In the rows, zero is written as 128.
Each row of numbers stands for one element and depends on some of the facts below. Use the named rows to name the rest.

Known rows:
[134 158 133 120 111 135 154 108 125 150 139  92 104 133 116 128 135 125
 133 136 143 131 124 155 123 121 106 133 145 138] : laske
[124  92 103 131 111 113 102 135 143 106 132 149 119 133 142 133 143 122
 134 144 117 100 111 160 143 119 130 156 123  98] : boska
[ 89 126 132 114 119 115  80 140 126 102 136 121 136 177 160 136 116 114
  93 119 108 113 123 144 126 131 118 152 108 128] : flotom
[127 144 124 113 137 148 124 105 125 131 108 154 122 107 114 134 112 133
 119 118 129 156 112 113 136 142 150 116 126 134] : bozir
[133 108 119 125 139 140 126 135 146 119 134 147 150 121 128 127 126 128
 129 127 120 119 118 124 124 128 131 120 125 110] : teklas
[111  74 127  92 111 145  55 157 115 107 140  84 160 121 154 112 143 128
 203 167 200  91 112 167 106 152 154 184 152 121] : dibral
[155 138 131 146 129 111 161 129 103 156 112  98  84 135 121 139 155 135
 149 141 151 137 126 128 134 107 125 140 109 135] : tredo
[143 162 129 117 119 155 170  98 110 163 112 117  95 114 111 130 137 131
 125 126 145 158 108 131 122 132 132 117 133 147] : stistil
[119 181 153 129 128 134 140 108  97 153 118  92 109 130 119 117 113 126
 131 100 127 163 144 122 132 149 130 118 150 184] : zubistuk
[ 94 117 125 117 109 116  87 146 120 103 119 139 120 166 169 137 129 114
  91 119 106 117 106 142 131 135 135 156  99 128] : flitrato
[113 109 110 108 138 141 103 109 139 122 140 144 153 139 122 134 116 136
 114 136 124 123 131 127 121 118 123 131 112 101] : fubrezo
[122 116 115 117 139 137 105 111 138 124 138 138 146 130 120 136 117 128
 129 133 125 125 133 134 131 121 124 127 128 107] : pakliflu
[124  96 105 128 117 120 105 130 140 113 129 150 122 129 138 134 139 124
 131 141 118 108 113 152 141 122 134 148 122 101] : rotulin
[ 97 127 129 110 123 133  94 132 113 116 111 146 127 158 159 139 119 120
  86 111 109 137 110 124 125 141 143 138  97 136] : grikan
[146 130 116 133 107 138 166 108 115 160 125 115  95 118 121 125 155 129
 143 141 138 132 118 151 129 120 123 133 138 130] : ladrok
[120 131 127 102 146 159 126 125 142 119 123 154 156 125 122 130 110 136
  96 118 123 139 107 101 109 136 138 108 106 121] : drutar
[130 160 151 135 110 133 163 144 107 148 126  87 103 147 149 120 143 112
 118 110 124 134 116 142 114 137 116 127 137 166] : sapete
[128 134 157 174  39  80 162 141 105 146 126 169 103  88 180 164 154  97
  86 179 188 143 221 119 142 130 108  90 189 106] : vulogem
[134 103 119 137 120 115 124 148 151 109 141 135 135 121 133 118 137 125
 143 135 117  99 120 146 131 125 125 139 138 113] : granes
[113 109 110 108 138 140 104 109 139 121 139 145 153 139 121 135 116 135
 114 137 123 122 131 127 122 118 124 131 112 101] : natim

Facts:
[banu,bepul,driklo,drovanol,drutar,fedriri,fidrofar,flebran,fliril,flitrato,flodak,flotom,fubrezo,fusa,gidru,grikan,klotrus,leskeral,mapu,meki,natim,nodi,nofliskim,patas,peklu,pitrini,pluflar,posta,sorum,trano,trave,trevir,tudem,tures,vekogror,zirun,zovol] plevar 883
[beplo,bidrome,bivebril,briple,busipim,disos,dridu,drivu,feplafla,finel,gadras,greko,grumen,gulunum,kloplo,kubun,kulas,nizar,plopo,refi,rugar,rutan,skigrele,stafer,toge,trize,trukle,vabrer,vevan,voziplik,vulogem,zetul,zogo,zubistuk] plevar 175
[bigre,bozir,breto,brikin,brobas,dibral,drelus,figi,geflaplok,gobrovo,granes,gropi,grumur,klezir,klogol,kotor,laguben,latroflus,logrobil,meska,miva,mulim,mumu,nuzuve,pleflar,plifu,pliva,puplek,revegrus,ripa,sateplil,sutas,sute,tatrim,triskes,trotralun,tuzuk,visin,vozu] plevar 51
[bola,boska,bravar,budor,drikluk,femoskik,foflo,gebo,gibris,gobre,graklok,klegik,klenumel,lozur,mifil,nufil,pakliflu,pledrir,plopepal,rotulin,skeska,stakla,stolar,tagafen,teklas,tenik,totoza,trepa,trudes,vusta] plevar 8
[breklugru,doklel,flival,gabruk,grebro,ladrok,laske,nemepu,nezil,sapete,sirupla,skibran,sozan,stistil,stumol,tika,trapa,tredo,votro,zubo] plevar 876
{banu,bidrome,breklugru,brikin,doklel,flebran,foflo,gadras,gidru,kotor,kulas,mumu,pitrini,pledrir,pluflar,posta,sateplil,stakla,tenik,tredo,trevir,triskes,tures,zovol} voklir d
{beplo,bepul,bivebril,bola,boska,breto,brobas,busipim,dibral,dridu,driklo,drivu,drovanol,femoskik,feplafla,fidrofar,figi,fliril,flival,flodak,fubrezo,fusa,gabruk,gebo,geflaplok,gibris,gobrovo,granes,greko,grumur,gulunum,klegik,klogol,kloplo,klotrus,ladrok,latroflus,leskeral,logrobil,lozur,mapu,meska,mifil,miva,natim,nizar,nodi,nuzuve,pakliflu,pliva,plopepal,plopo,refi,revegrus,rotulin,rugar,rutan,sirupla,skeska,skibran,sorum,stafer,stolar,stumol,sute,tagafen,tatrim,teklas,tika,totoza,trotralun,trukle,tudem,vabrer,vevan,visin,vusta,zetul} voklir a
{bigre,bravar,briple,disos,drelus,drikluk,fedriri,finel,flitrato,flotom,gobre,grikan,klenumel,klezir,kubun,laguben,mulim,patas,plifu,puplek,ripa,sapete,skigrele,sozan,trano,trapa,trave,trepa,tuzuk,vekogror,votro,voziplik,zirun,zubistuk} voklir b
{bozir,budor,drutar,graklok,grebro,gropi,grumen,laske,meki,nemepu,nezil,nofliskim,nufil,peklu,pleflar,stistil,sutas,toge,trize,trudes,vozu,vulogem,zogo,zubo} voklir c
stosko 87 <- banu,beplo,bidrome,bigre,breto,brikin,busipim,dibral,doklel,figi,flival,flotom,fubrezo,gabruk,gadras,geflaplok,gobre,grebro,greko,grumur,klegik,klogol,kloplo,laske,logrobil,mapu,meska,natim,nemepu,nizar,nuzuve,pakliflu,patas,peklu,plifu,plopo,revegrus,rutan,sirupla,skigrele,stakla,sutas,tatrim,trave,trevir,triskes,trotralun,trudes,vabrer,visin,votro,zetul,zovol,zubistuk
stosko 144 <- bepul,bivebril,bola,bravar,budor,disos,dridu,driklo,drivu,drovanol,drutar,fedriri,femoskik,feplafla,fidrofar,flebran,fliril,flodak,foflo,fusa,gebo,gibris,gobrovo,granes,gropi,klenumel,klezir,kotor,kubun,kulas,laguben,latroflus,leskeral,mifil,miva,mulim,mumu,nezil,nodi,nofliskim,nufil,pitrini,pledrir,pleflar,pliva,posta,puplek,refi,sapete,skeska,skibran,sorum,sozan,stafer,stolar,sute,tagafen,teklas,tenik,tika,toge,totoza,trano,trepa,trukle,tudem,tures,tuzuk,vevan,vozu,zirun,zogo
stosko 613 <- boska,bozir,breklugru,briple,brobas,drelus,drikluk,finel,flitrato,gidru,graklok,grikan,grumen,gulunum,klotrus,ladrok,lozur,meki,plopepal,pluflar,ripa,rotulin,rugar,sateplil,stistil,stumol,trapa,tredo,trize,vekogror,voziplik,vulogem,vusta,zubo
beplo vastir: leskeral,mapu
bigre vastir: drutar
boska vastir: plopepal,bozir
breto vastir: logrobil
budor vastir: vulogem,busipim
busipim vastir: gobre,figi
dibral vastir: bravar,meska
finel vastir: vekogror,mulim
flitrato vastir: briple
flodak vastir: feplafla
flotom vastir: vevan
fusa vastir: nezil
gadras vastir: meska,pitrini
geflaplok vastir: tatrim
gobre vastir: figi
graklok vastir: toge
granes vastir: gropi
grumen vastir: breklugru
grumur vastir: tenik
laguben vastir: bivebril
laske vastir: flival
meki vastir: gobrovo
miva vastir: banu
mulim vastir: trotralun
mumu vastir: meki
nezil vastir: fusa,trapa
nuzuve vastir: visin
pitrini vastir: bravar,meska
pledrir vastir: fliril
plopo vastir: kloplo
pluflar vastir: stistil,zubistuk
posta vastir: vusta
puplek vastir: tagafen
rotulin vastir: triskes
sirupla vastir: laske
stolar vastir: geflaplok
sutas vastir: logrobil
trano vastir: zovol
trepa vastir: femoskik,tuzuk
trotralun vastir: mulim,pleflar
vabrer vastir: tures
vekogror vastir: pleflar
vulogem vastir: bola,busipim

Which element is each row?
No name comes twice in this set of rows, the named rows included.
[139 106 130 145 146  94 113 168 140 103 129 123 132 146 138 137 135 130
 139 136 129 103 123 120 133 109 124 145  99 108] -> pledrir
[137 127 120 134 103 120 150 115 129 145 150  90 104 138 123 122 152 124
 151 148 136 108 131 173 129 109  99 149 149 122] -> sirupla
[122 118 125 122 160 114  97 129 127 117 127 127 142 156 122 147 116 141
 121 137 136 127 139 103 127 104 125 137  82 106] -> trevir
[122 109 115 131 119 110 103 127 146 111 147 126 131 133 125 125 129 125
 146 142 121 102 135 158 141 118 117 150 141 109] -> breto
[115 101 154 162  57  81 125 179 138 106 148 187 150 119 204 174 145  85
  60 179 170 109 206 119 128 121  95  92 163  68] -> budor
[116 168 152 138 110 112 132 123 104 139 127  88 102 139 133 117 124 120
 134 112 125 140 146 142 136 142 121 137 155 174] -> skigrele
[124 174 128 153 150 105 151 122 152 115 126 145 102 157 112 122 104 119
  81  71  32 135 111 127 155 122 110 112 111 154] -> mulim
[158 150 133 140 144 128 167 114  96 168 103 103  90 127 110 141 145 141
 145 132 155 156 127 109 130 110 133 123 106 142] -> breklugru
[144 146 135 131 105 131 170 137 135 139 138  97 105 128 129 118 149 123
 133 134 135 116 108 153 116 125 109 133 144 139] -> nezil
[127 108 118 126 151 114 106 135 121 118 108 146 127 146 130 149 129 141
 118 137 134 130 122 102 132 110 143 140  74 106] -> gidru
[130 110 149 150 104 131 149 136 117 147 128 203 172  92 168 171 126 103
  67 159 172 155 215  71 118 128 117  47 153  81] -> bola
[122  73 140  91 150 148  67 186 105 104 115  91 174 135 159 124 143 144
 179 155 208 105  98 108  84 143 169 168  91 123] -> pitrini

The same elements again, as new rows of numbers:
Named rows:
[130 142 110 150 140 135  89 130  88 121  70 120 129 129 131 145 136 129
 158 111 137 130 144 129 117 119 133] : kulas
[132 158 105 161 160 127 125 120 117 127 126 146 112 124 141 137 127 115
 134 167 148 137 131 135 136 107 131] : voziplik
[136 146 125 137 148 130 112 143 132 128 100 123 129 112 125 133 138 140
 142 124 158 141 140 127 127 120 102] : trukle
[113 170 103 140 137 133 112 127  74 127 100 122  93 103 143 130 108 105
 158 133 142 121 115 120 119  87 129] : zogo
[123 160 124 126 159 127 104 164 165 121  87 134 121 153 124 148 165 147
 146 152 142 129 137 120 154 138 127] : plopo
[136 146 125 137 149 130 112 144 131 128 100 122 128 112 125 133 138 140
 142 124 158 142 139 127 127 121 102] : drivu
[148 136  82 146 152 116 137 119  83 118 136 129 131 113 134 105 108 131
 149 170 161 152 119 140 103  47 131] : zubistuk
[132 114 144 115 119 120 138 119 169 145 151 131 137 131 136 129 139 128
  89 117 109 121 127 125 137 166 119] : brobas
[111 118 154 129 114 155 154 123 156 129 140 138 116 149 107 138 134 118
 117 132 138 105 145 130 163 135 152] : puplek
[130 104 151 111 109 134 144 126 156 138 141 119 140 123 116 122 132 136
 107  98 129 121 136 126 133 145 116] : latroflus
[154  89 115 100 110 105 154 114 126 136 167 110 159 113 131  90 114 144
 104 117 122 140 111 132  97  98 116] : logrobil
[109 140 187 149 116 159 142 145 153 111 126 139 120 141 110 151 134 136
 124 153 128 127 139 136 172 160 169] : trepa
[ 62 118 201 154 160 138 127  49  37 153 237 149 167 103  58  84  85 155
 142 171 151 196 102  98  52  51  85] : bravar
[142 125  72 135 143 112 145  72 120 159 162 127 124 112 146 106 115 104
 110 126 152 110 126 134 113  51 130] : trapa
[123 133  87 130 139 117  97  90 134 157 101 123 126 148 146 142 149 110
 122  91 114  90 140 122 127 117 146] : tredo
[154 107 109 112 129 112 140 143 111 120 135 123 148 122 130 104 121 141
 123 146 135 157 120 130  99 117 101] : mapu
[112 142 139 140 133 142  95 151 139 121  66 147 115 182 134 176 165 113
 122 142  97 112 148 121 160 212 148] : pluflar
[118 142 135 146 141 143 138 140 144 121 122 159 105 159 128 154 142 107
 118 178 131 124 141 130 162 167 138] : flitrato
[133 130 121 147 138 133 145 126 117 121 141 152 115 139 134 134 122 108
 118 172 134 137 133 134 135 141 126] : grikan
[144 103 111 137 115 132 117 123  63 117 100 118 144 122 129 122 114 122
 137 111 127 144 136 134  92 127 118] : tures

Which element is each row?
No name comes twice in this set of rows, the named rows included.
[107 152  73 105 132 115 127 103 115 153 124 116  96 133 145 117 123  99
 139 120 128  81 108 112 126  54 152] -> laske
[139 117 138 122 125 136 135 149 128 124 113 126 134 124 119 127 134 135
 121 127 145 142 140 126 125 149  97] -> fusa
[159 138  84 160 162 101  75 153 185  66 181 170  99 106 145 152  97 122
 251  54  98 123 146 178 133 180  89] -> busipim
[153 105 124 122 120 126 142 135 102 126 130 119 145 103 126 108 116 135
 120 123 148 155 131 132 100 124  87] -> leskeral
[117 147 189 135 125 134 120 155 193 125 119 139 130 144 133 160 159 146
  98 144  95 130 129 125 173 218 148] -> boska
[167 126 102 131 109 134 175 148 113 127  83 120 122 134 160 127 138 110
  64 191 146 132 129 139 150 125 160] -> vekogror
[125 108 124 121 118 130 159 115 137 125 162 135 130 148 117 116 121 123
 118 149 128 119 124 134 136 103 155] -> plifu
[123 131  83 123 146 124 140  99 146 144 143 131 118 147 122 119 134 116
 136 135 154  98 134 128 136  54 150] -> votro
[123 130 154 122 130 148 127 162 157 121  97 135 122 147 111 149 153 132
 126 133 140 128 149 121 155 179 108] -> flodak
[147 147  91 160 156 117 131 106  90 129 139 138 122 104 149 117 109 115
 131 164 152 149 122 140 109  80 122] -> briple
[107 160  80 120 136 116 121  89 120 163 131 126  88 121 159 128 121  84
 122 112 118  79 111 112 130  86 141] -> zubo
[100 165 162 139 113 131 123 133 123 125 128 136  98 124 153 149 118 109
 115 149  81 116 100 120 153 173 169] -> graklok
[159 109 127  85  89 126 171 165 177 139  78  93 144 152 145 123 166 143
  55 147 129 109 125 126 164 137 170] -> trotralun

Now the same elements, written a new way:
Known rows:
[123 134 128 128 102 114 105 144 121 131 123 103 154 134 133 150 120 155
 149 157 102  78 112 148 127 147 119 123 116 124 133 107 104 111 153 135
 140 106 107] : gobrovo
[123 116 142 137 113 132 101 158 122 133 130 108 139 142 139 140 118 145
 138 155  92  77 117 125 126 151 123 125 116  87 146 116 120 110 115 120
 145  96 126] : mulim
[108 118 130 129  85 107  89 141 123 134 125 108 143 140 136 136 130 157
 135 164  92  78 115 130 112 153 118 112 125 122 132 104 120 115 117 127
 142 107 105] : pleflar
[107 124 137 137 116 124 102 157 120 134 138 112 138 138 136 145 120 145
 145 151  94  80 111 125 129 153 132 123 124  91 143 123 116 115 122 125
 139  97 126] : pliva
[115 152 125 128 101 121 116 132 121 130 118 141 136 124 128 108 117 156
 129 157 108  99 137 133 114 118 120 122 135 113 150 120 124 102 138 148
 153 107  91] : vevan
[ 97 110 140 137 104 133  99 151 120 127 126 122 135 130 128 129 125 149
 130 157 101  83 113 124 113 141 119 125 118 103 148 137 124 120 116 125
 151 103 118] : nezil
[ 77 193 166 176 119 107  83 137 119 126 166 153 144  46 180 129 114 127
 133 125 105 100 104 133 154 190 149 106 146   6 145 167 105 113 118  87
  67  29 155] : rotulin
[ 98 121 131 142 101 138 102 145 126 127 131 129 132 130 144 140 119 144
 136 165 102  82 101 125 120 148 128 130 129  90 137 135 121 128 113 128
 135  86 113] : foflo
[120 142 120 127  93 116 114 139 129 133 122 117 153 132 144 142 115 156
 138 168 103  80 118 145 122 144 123 125 124 114 129 115 108 115 149 138
 137 102  99] : femoskik
[101 123 147 138 123 127 103 160 117 139 130 118 136 130 117 123 123 146
 138 143 101  90 121 128 120 136 124 127 116  98 162 143 122 109 135 126
 156 108 130] : driklo
[ 95 104 137 152 123 161 104 156 125 117 137 135 123 131 143 146 116 133
 140 159 102  82  89 116 127 151 134 139 130  67 145 155 123 135 100 122
 137  80 128] : pledrir
[ 88 110 144 132 114 137  94 148 118 128 118 128 137 121 126 125 122 149
 130 158 105  85 109 123 116 142 126 127 114 101 150 130 123 123 115 124
 136  97 126] : grebro
[104 128 140 139 117 129 105 156 120 135 133 120 135 131 128 129 118 145
 137 152  99  85 117 127 123 139 130 128 121  94 154 139 119 114 128 128
 146  99 125] : tika
[ 95 140 130 135 131 144 123 136 122 120 122 147 134 120 130 110 114 149
 124 146 112 102 130 128 118 131 123 130 134  87 158 139 118 108 122 140
 144  96 108] : rugar
[ 97 115 141 125 107 120  92 136 114 138 109 127 145 127 116 124 124 159
 140 154 115  89 113 141 110 132 110 125 108 138 156 117 119 111 150 131
 144 111 111] : banu
[117 122 135 135 119 136 115 146 127 126 124 127 149 134 152 137 111 146
 123 161  94  78 118 131 125 154 124 132 123  76 145 127 114 118 117 123
 133  82 118] : drikluk
[ 93 103 136 150 145 193 119 143 115  97 111 149 133 104 128 131 115 135
 134 143 122  99 101 133 122 136 118 138 119  76 163 157 111 122 116 136
 146  89 119] : grumen
[115 111 140 135 125 130 104 151 121 129 125 113 150 137 143 137 119 150
 132 153  93  77 118 133 125 159 119 125 115  84 147 115 115 109 116 120
 135  88 126] : ripa
[101 122 146 135 119 127 103 160 117 139 132 116 133 137 114 120 123 146
 137 145 100  91 124 125 116 133 124 128 116 106 164 138 126 109 134 130
 158 114 126] : fusa
[ 99 130 135 144 110 151 106 134 119 118 119 153 123 117 125 115 120 148
 131 153 114  99 117 126 115 124 120 126 134  94 156 137 127 115 117 138
 151  96 102] : kulas

Rows to name:
No name comes twice in this set of rows, the named rows included.
[ 94  99 145 137 128 147 104 149 111 118 114 116 147 122 119 131 126 149
 133 142 112  85 104 141 114 147 110 129 107 111 162 142 109 115 135 126
 150 104 123] -> meki
[ 98 121 132 132 127 125 108 150 119 130 135 110 146 139 140 139 119 148
 137 148  93  83 113 129 125 159 124 126 127  91 146 123 115 115 118 124
 134  93 125] -> brobas
[ 95  93 151 156 139 174 100 165 112 117 124 124 129 121 114 144 124 134
 151 137 115  88  89 132 122 140 119 141 105  91 168 161 117 122 131 123
 156 100 138] -> posta
[ 99 126 129 133 122 130 118 146 127 127 133 124 144 134 147 137 113 145
 128 158  98  82 115 129 123 154 129 132 132  81 141 134 116 121 119 129
 132  86 118] -> lozur
[123 107 143 149 127 167 114 164 125 113 126 126 139 123 143 153 109 134
 139 157 103  77 101 128 135 147 133 141 113  61 147 142 109 125 122 124
 141  85 131] -> trepa
[108 146 126 119 111 129 116 127 122 127 105 146 143 118 125 110 111 158
 131 158 117  98 134 136 118 120 121 128 124 119 149 111 115 105 147 148
 142 105  97] -> kloplo
[ 97 147 124 122  81  89 104 142 132 153 145 121 129 156 146 111 119 155
 115 173  78  83 141 107 111 142 136 115 147  96 136 113 142 113 101 127
 141  98 104] -> tagafen
[ 99 101 162 140 146 158 102 170 115 130 120 129 132 127 114 124 114 136
 135 141 104  88 115 116 128 136 128 141 102  74 173 140 127 113 117 115
 151  99 148] -> flotom
[ 99 116 129 122  92  99  96 133 120 134 126 106 148 145 143 127 129 161
 123 163  90  79 121 130 108 156 113 112 129 123 135 102 123 113 111 125
 137 103 101] -> bozir
[ 90 113 139 140 121 136 102 140 120 129 126 129 136 132 132 129 122 148
 128 151 102  87 110 129 114 150 118 129 127  98 156 139 122 119 116 123
 141  92 117] -> tredo
[102 109 139 141 105 130  92 152 120 124 131 110 136 131 137 142 127 145
 140 156  95  80 101 124 123 157 125 120 122  98 140 122 120 121 109 120
 140  96 124] -> vozu
[100 104 149 144 122 134  97 174 124 138 150 118 116 153 138 124 121 135
 125 153  74  82 121  93 126 154 137 124 133  54 155 129 143 113  70 110
 146  92 146] -> puplek
[113 130 142 134 114 135 101 144 125 126 119 133 147 119 150 137 108 150
 132 164 106  80 113 132 133 147 133 132 115  77 143 118 114 118 127 120
 124  82 124] -> gobre

